In the rows, zero is written as 128.
Facts:
babifu (τ d) (σ 878)
bakebri (τ a) (λ kezi) (σ 238)
bazam (τ e) (λ trobes) (σ 433)
bebrugrum (τ d) (λ sobosek, broflo) (σ 878)
berem (τ c) (σ 878)
betris (τ a) (σ 878)
brefle (τ a) (λ naflum) (σ 878)
broflo (τ b) (λ stuflin) (σ 878)
bropuvel (τ c) (λ figak, greda) (σ 228)
buflil (τ a) (λ fekal, tabruk) (σ 878)
bukin (τ e) (λ labran) (σ 929)
buska (τ a) (λ sobosek) (σ 982)
daplapi (τ e) (σ 982)
deflok (τ c) (λ grokun, buska) (σ 982)
deflor (τ e) (λ broflo, bazam) (σ 929)
dipovur (τ c) (λ trobes, klutrik, peduklu) (σ 831)
dotrum (τ b) (λ kezi) (σ 878)
drefu (τ b) (λ guler, bakebri) (σ 929)
drigruk (τ a) (λ grupes) (σ 878)
drosik (τ c) (λ klostol) (σ 982)
druple (τ d) (λ fekal) (σ 831)
feflor (τ d) (λ betris, klokur, bazam) (σ 982)
fegor (τ e) (σ 982)
fekal (τ d) (σ 878)
feletrun (τ c) (λ kezi, tabruk) (σ 929)
figak (τ c) (λ skodrem) (σ 238)
figro (τ b) (σ 878)
flagu (τ b) (λ klokur, feletrun, buflil) (σ 878)
fleno (τ e) (λ viplol, berem) (σ 878)
flodol (τ c) (λ nufibol) (σ 982)
flupeku (τ e) (σ 982)
fogra (τ c) (λ rekla) (σ 982)
fudruson (τ b) (σ 238)
fugra (τ d) (λ labran) (σ 982)
gagagir (τ c) (λ dotrum) (σ 238)
getrovo (τ e) (λ fekal, seplus) (σ 831)
gigom (τ d) (λ pudrel, sagre, votim, grake) (σ 831)
giskul (τ a) (λ getrovo, kledrel) (σ 878)
grake (τ e) (λ meba, retum) (σ 878)
greda (τ a) (λ feflor) (σ 878)
grezir (τ c) (σ 878)
griskir (τ c) (λ daplapi, sagre) (σ 831)
grokun (τ a) (λ pudrel) (σ 238)
grupes (τ c) (λ buflil) (σ 878)
grutener (τ c) (σ 831)
grutro (τ c) (λ zadoge) (σ 878)
guler (τ a) (λ viplol, seplus) (σ 878)
kazes (τ a) (σ 831)
kezi (τ b) (σ 982)
kizol (τ c) (λ gagagir) (σ 878)
kledrel (τ d) (λ tuguk, bakebri) (σ 238)
klegegis (τ b) (λ vepel, figro) (σ 982)
kleguk (τ c) (λ stivar, vadril) (σ 878)
klekosem (τ b) (λ labrir) (σ 878)
klestudo (τ e) (λ fegor, luvel) (σ 982)
klististis (τ d) (λ sobosek, buska, gagagir) (σ 831)
klogro (τ c) (λ vudrin, klegegis, kugu) (σ 929)
klokur (τ c) (σ 982)
klostol (τ c) (λ flagu, plotris) (σ 238)
klozomos (τ e) (λ seplus, korok) (σ 238)
klutrik (τ c) (λ figro, votim, pliplan) (σ 878)
korok (τ a) (λ mutun, gagagir) (σ 228)
kugu (τ d) (λ bukin, meba, feletrun) (σ 433)
labran (τ b) (λ dotrum, seplus) (σ 878)
labrir (τ c) (σ 878)
lila (τ c) (λ klutrik, treplen) (σ 238)
liplil (τ a) (λ klokur) (σ 982)
lozigel (τ c) (λ traskogre, klogro) (σ 878)
lumi (τ b) (λ sogrur, bazam) (σ 982)
luvel (τ c) (λ vepel) (σ 878)
madradrus (τ a) (σ 238)
maguk (τ e) (λ liplil) (σ 929)
meba (τ c) (σ 982)
mebra (τ e) (σ 929)
mubrer (τ a) (λ viplol) (σ 982)
mufo (τ c) (λ stivar, vapo) (σ 878)
muri (τ b) (λ figro, stuflin) (σ 982)
mutun (τ a) (λ labran) (σ 878)
naflum (τ c) (λ vepel, babifu, fudruson) (σ 929)
nelum (τ e) (σ 878)
nesom (τ c) (λ betris) (σ 228)
nudrona (τ d) (σ 228)
nufibol (τ b) (λ retum) (σ 878)
peduklu (τ c) (λ betris, klutrik, stuflin) (σ 929)
plagraklol (τ b) (σ 982)
pliplan (τ a) (λ trobes, grupes) (σ 982)
plipor (τ a) (λ vepel) (σ 831)
plotris (τ a) (λ meba, tabruk) (σ 878)
pudrel (τ d) (λ tabruk) (σ 238)
puvur (τ a) (λ maguk, lumi, rekla) (σ 878)
ragrir (τ d) (λ bukin, druple, vaskeklen) (σ 878)
rekla (τ d) (λ kugu) (σ 433)
resurak (τ c) (λ stuflin, treplen) (σ 878)
retum (τ b) (λ broflo) (σ 982)
rodi (τ a) (λ bebrugrum) (σ 878)
sagre (τ e) (σ 878)
sekle (τ d) (λ skenir) (σ 982)
seplus (τ a) (σ 433)
sibrol (τ e) (σ 982)
skagregem (τ e) (λ getrovo, plotris, fudruson) (σ 831)
skenir (τ b) (λ flupeku, tuvir) (σ 831)
skeze (τ c) (λ labrir, lumi) (σ 878)
skodrem (τ b) (λ klokur, plotris) (σ 238)
skodu (τ d) (σ 878)
skosol (τ d) (λ trobes, bazam) (σ 878)
sobosek (τ e) (λ stuflin, labran) (σ 982)
sogrur (τ b) (λ flagu, klostol) (σ 878)
stivar (τ d) (λ luvel) (σ 878)
stuflar (τ d) (λ stivar, giskul, viplol) (σ 238)
stuflin (τ d) (λ vepel) (σ 878)
stular (τ d) (σ 929)
tabruk (τ b) (λ kezi) (σ 228)
tiluk (τ b) (λ tuguk) (σ 878)
traguk (τ b) (λ grutro, feletrun) (σ 982)
traskogre (τ d) (σ 982)
trazo (τ e) (λ sobosek, sogrur, klostol) (σ 878)
trebu (τ b) (λ kugu, vepel, tiluk) (σ 878)
tredri (τ b) (σ 878)
treplen (τ d) (λ mutun, babifu) (σ 929)
trizom (τ a) (λ berem, daplapi, lumi, labran) (σ 878)
trobes (τ a) (λ kezi, labran, grupes, buflil) (σ 433)
tuflena (τ b) (λ tuvir, broflo, fudruson) (σ 228)
tuguk (τ d) (λ feletrun) (σ 878)
tukluve (τ e) (λ fogra) (σ 982)
tuvir (τ c) (λ figak) (σ 982)
vadril (τ e) (λ kezi) (σ 831)
vapo (τ d) (λ trazo) (σ 238)
vaskeklen (τ b) (λ meba, pliplan) (σ 433)
vepel (τ c) (λ feletrun, flagu, skodrem) (σ 878)
viplol (τ e) (λ tabruk) (σ 878)
votim (τ c) (σ 982)
vudrin (τ a) (λ retum, greda, pliplan) (σ 878)
zadoge (τ d) (λ vepel) (σ 878)
zaflon (τ b) (λ viplol) (σ 929)
zubister (τ c) (λ bukin, drefu, pudrel) (σ 878)

Known rows:
trizom: [146 149 157 167 130 156 124 129 120 102 113 145 159 134 171 117 112 110
 112 123 151 116 114 143  86 111 101 178 147 126 101 101  93 138 125 108
 109 152 105  99 101 101 123 132 108 113]
peduklu: [149 123 160 166 160 166 125 124 131 132 127 139 163 110 142 124 115  97
 128 118 164 130 136 134  92 110  96 191 105 113 112 112 108 160 120 128
  91 144  85  90 117 122 101 137 131 121]
zubister: [154 134 152 164 151 152 118 114 131 127 127 127 160 118 143 123 118 108
 133 113 149 127 113 133  83 125  96 187 119 115 102 121  98 137 144 123
 101 150 108  81 114 105 110 125 122 137]
bropuvel: [155 138 141 149 152 132 122  99 132 128 132 137 156 129 139  97 116 108
 127 110 171 141 121 129  96 126 107 177 114 113 110 116 110 127 124 112
  92 138  98  70 123  93 124 127 137 119]
tukluve: [134  78 156 122 104  92 113 119 105 115 142 123 132 108 172  76 175  79
 113 117 164  75  75 154 106 158 193 167 140 184 131 125  60 106 192  78
 134 134  60  83  59 122 169 173 151  86]
drigruk: [145 143 155 167 133 155 123 128 126  97 116 143 165 127 168 118 106 111
 119 121 151 112 116 138  81 115 108 180 148 122 103 105  97 138 127 109
 106 152 108 102 102 105 127 138 109 109]
tabruk: [144 135 136 156 145 129 118 103 132 138 121 137 139 126 156 101 141  96
 126 121 161 143 125 122  96 117 103 182 102  96 108 114  96 137 144 121
  85 135 104  80 131 120 129 134 147 123]
flagu: [148 125 150 165 153 153 126 117 144 140 128 131 145 124 157 110 134 107
 134 116 146 127 125 131 102 119  94 188 106 109 111 125  84 144 150 121
 101 142 104  94 121 123 116 131 136 120]
trebu: [147 121 148 170 148 151 123 116 142 134 118 124 144 118 148 109 133 105
 142 115 149 125 119 130  95 126 100 191 118 116 107 125  87 133 154 121
 101 143 106  88 118 115 113 128 133 125]
bukin: [140  92 133 154 108 162 118 141 120 117  99 164 136  97 191 108 148 108
 135 126 146 114 119 138 104  78 120 183 136 103 119 124  89 174 162 128
 108 145  68 126  90 123 139 164 158  84]
treplen: [142 118 147 171 135 162 126 131 129 118 105 150 151 116 165 109 119 102
 139 125 156 123 136 132  98  96 105 191 119 111 114 107 100 161 134 125
  92 136  87 112 114 130 114 144 134 103]
dipovur: [145 131 159 167 155 153 114 113 145 127 137 105 162 124 158 119 116 116
 130 110 147 121 113 130  92 132  91 183 116 116 109 135  95 135 136 114
 110 158 110  92 109 100 111 123 112 136]
fleno: [143 103 124 154  98 153 114 128 121 111  96 156 129 107 199 105 152 123
 142 121 131 115  98 142  99  89 113 176 152 102 106 129  79 153 180 124
 116 154  89 119  90  99 147 148 148  99]
daplapi: [118 125 130 129 108 128 103 117 124 119 129 154 121 128 237  92 176 113
 106 124 149 118 111 140 107  91 116 157 114  85 113 142  84 157 156 106
 116 149  88 115 111 118 171 155 158  83]
sibrol: [126 115 128 134 103 121 106 108 126 113 121 149 121 123 230  87 165 116
 113 122 152 114 104 141 103 102 125 155 120  92 113 144  87 144 166 104
 120 149  85 113 105 104 167 153 152  82]
skodu: [144 131 148 164 135 154 127 126 142 119 116 135 144 132 171 102 130 109
 125 125 146 116 124 134  98 111 101 179 123 112 116 115  84 142 143 117
 103 143 103 106 113 123 124 139 125 105]
labrir: [140 134 192 138 150 179 144 134 117 170 137 154 131 174 168 125 169  85
  78 106 132 151 123 199 157  87  29 173 111 145 132  95  65 140 101 105
 110 140  78  76 109  99 109  78 132 156]
votim: [132 155 161 141 161 126 107  98 140 135 157 124 152 132 185 108 136 101
  97 121 166 129 130 129  91 130 102 163  82  95 107 133 107 142 121 102
 100 149 109  79 137 117 133 134 127 119]

Rows:
No name comes twice in this set of rows, the named rows included.
[137 142 145 160 146 120  96  93 125 122 138 119 151 128 176 103 123 104
 124 110 162 135 110 132  75 137 106 171 103 105  95 132 112 127 138  98
 100 151 111  75 131  85 123 117 121 136]  deflok
[136 149 144 164 117 122 111  99 115  94 114 139 144 138 192 105 117  98
 101 126 163 117 115 139  66 127 116 159 129 112  87 116 105 118 136  88
 107 155 113  95 113  83 135 132 103 118]  mubrer
[149 147 148 150 153 133 113 103 125 127 134 135 158 124 145 102 121 101
 128 113 166 142 115 127  89 126 107 181 110 108 105 108 109 133 127 117
  87 140 103  69 124 102 125 129 138 127]  nesom
[130 136 148 152 147 125 111  95 143 141 139 124 132 134 190  98 151  98
 107 123 162 130 131 128  95 128  99 164  81  92 106 139  92 136 146 107
  99 142 109  88 138 123 131 138 133 120]  kezi
[127 140 145 151 134 124 110 109 133 117 133 128 137 143 200  87 138 108
 112 122 162 119 120 134  94 123 114 162 104 109 115 129  92 132 136  96
 105 141 104 100 129 116 140 134 131 101]  feflor
[135 106 131 147 103 154 112 128 142 116 126 141 124 112 210 108 157 129
 118 111 121 111 108 126 116  94 113 174 146 106 125 135  68 152 162 125
 131 158  90 132  90 110 151 147 149  87]  bazam
[140 155 166 154 148 163 133 132 140 106 132 147 168 137 179 120 117 110
  96 129 156 114 131 133  91 106 102 171 130 112 115 106  94 153 112 116
 109 150 106 105 108 130 131 148 116  94]  betris
[140 125 153 168 133 154 118 122 148 117 133 117 139 131 179 109 136 114
 112 119 131 111 124 120 100 125 108 182 124 121 125 118  76 137 144 116
 118 147 106 117 105 126 123 135 121 105]  kugu
[137 127 139 178 125 151 110 123 136 110 109 113 147 130 183 104 123 119
 141 112 134 113 108 132  90 116 100 183 134 116 108 126  87 133 151 108
 112 151 110 118 109 104 120 127 112 120]  klististis
[133 132 149 168 134 154 117 124 147 117 120 116 146 135 183 109 129 116
 121 119 139 109 118 128  97 117  98 177 123 112 114 126  83 140 145 112
 112 151 107 121 110 125 125 138 117 109]  druple
[130 130 151 148 141 125 111  99 132 144 138 123 127 142 183  95 153  94
 113 113 159 133 117 145 108 131  97 170  91 114 112 129  85 126 143  96
  99 139 100  84 129 108 129 117 135 129]  lumi
[150  82 114 120 111 130 155  84 195 128 132 170 123 156 200  36 129 169
 130 105 195 124 140 142 146  96 112 122 114  95 139 171 103 116 133 100
 141 149  73 126 119  69 172 149 156   5]  flupeku
[129 120 138 139 119 158 117 138 135 122 119 159 135 114 212 107 163 125
 122 127 136 112 113 135 115  81 107 175 131  87 120 133  78 172 156 132
 118 151  86 122 100 130 159 162 159  78]  sagre
[150 142 163 158 164 159 127 116 142 140 137 133 157 124 157 126 131 102
 110 122 150 128 130 136  96 113  80 179 104 106 107 120  92 148 132 128
 103 150 107  86 123 123 111 132 122 126]  berem
[145 117 162 160 135 145 122 125 143 118 141 112 141 130 161 106 143 103
 105 116 135  97 116 128 105 138 126 182 125 151 135 111  63 126 149 108
 122 144  99 109  93 131 123 138 122 106]  rekla

The same things again, as new rows of numbers:
Known rows:
plagraklol: [120 122 121 145 133 131 105 135 108 130 117  97 119]
vapo: [113 129 125 159 149  73  65 131 119 131 126 126 124]
peduklu: [126 112 126 130 141 173 125 124 136 148 110 177 129]
nelum: [137 130 120 122 110 162 157 141 113 131 133 125 121]
meba: [122 139 120 130 122 173 161 115 122 146 120 113 119]
puvur: [138 134 121 149 141  79  97 160 109 114 135 156 130]
grezir: [128 126 118 127 115 168 145 116 125 150 125 117 118]
zaflon: [124 111 128 161 161 135 108 143 122 133 130 147 137]
skosol: [119 114 122 159 147  74  65 139 118 137 124 132 129]
maguk: [137 123 127 133 143 165 158 147 125 131 128 177 138]
vudrin: [137 136 122 149 141  80 101 160 111 115 138 158 133]
deflok: [115 133 121 124 135 151 156 122 131 152 118 156 131]
klestudo: [127 134 123 116 130 147 169 149 118 132 128 167 133]
kugu: [109 121 126 163 165  83  77 129 116 129 132 136 123]
stuflar: [113 130 126 163 149  76  78 133 118 130 130 130 128]
kazes: [135 131 126 146 131 104 121 133 108  93 130 113 113]
resurak: [121 125 122 116 128 138 124 127 131 154 122 165 129]
traskogre: [120 118 121 164 142 108  79 133 109 125 110  93 112]

Rows:
No name comes twice in this set of rows, the named rows included.
[122  97 128 166 158 103  55 136 121 126 106 147 124]  treplen
[112 129 131 142 144 111 108 127 126 124 129 128 130]  skenir
[104 120 125 174 152  78 126 136 112 132 148 138 125]  pudrel
[130 137 125 148 140  80 126 152 108 107 138 154 128]  grokun
[136 136 122 120 128 136 150 149 126 137 133 163 141]  trazo
[116 118 124 154 147 101  66 101 113 119 123  83 108]  nudrona
[134 123 122 151 142  75 123 148 111 111 120 161 135]  pliplan
[118 136 133 124 160  92  78 174 104  97 133 189 106]  plipor
[105  84 125 154 147 168 227 122 115 153 153 192 124]  feletrun
[122 112 122 154 149  64  47 142 121 138 116 136 129]  bebrugrum
[130 136 121 166 149  86 136 169  99 117 155 161 131]  plotris
[110 125 125 145 149 113 112 155 111 137 129 141 130]  traguk

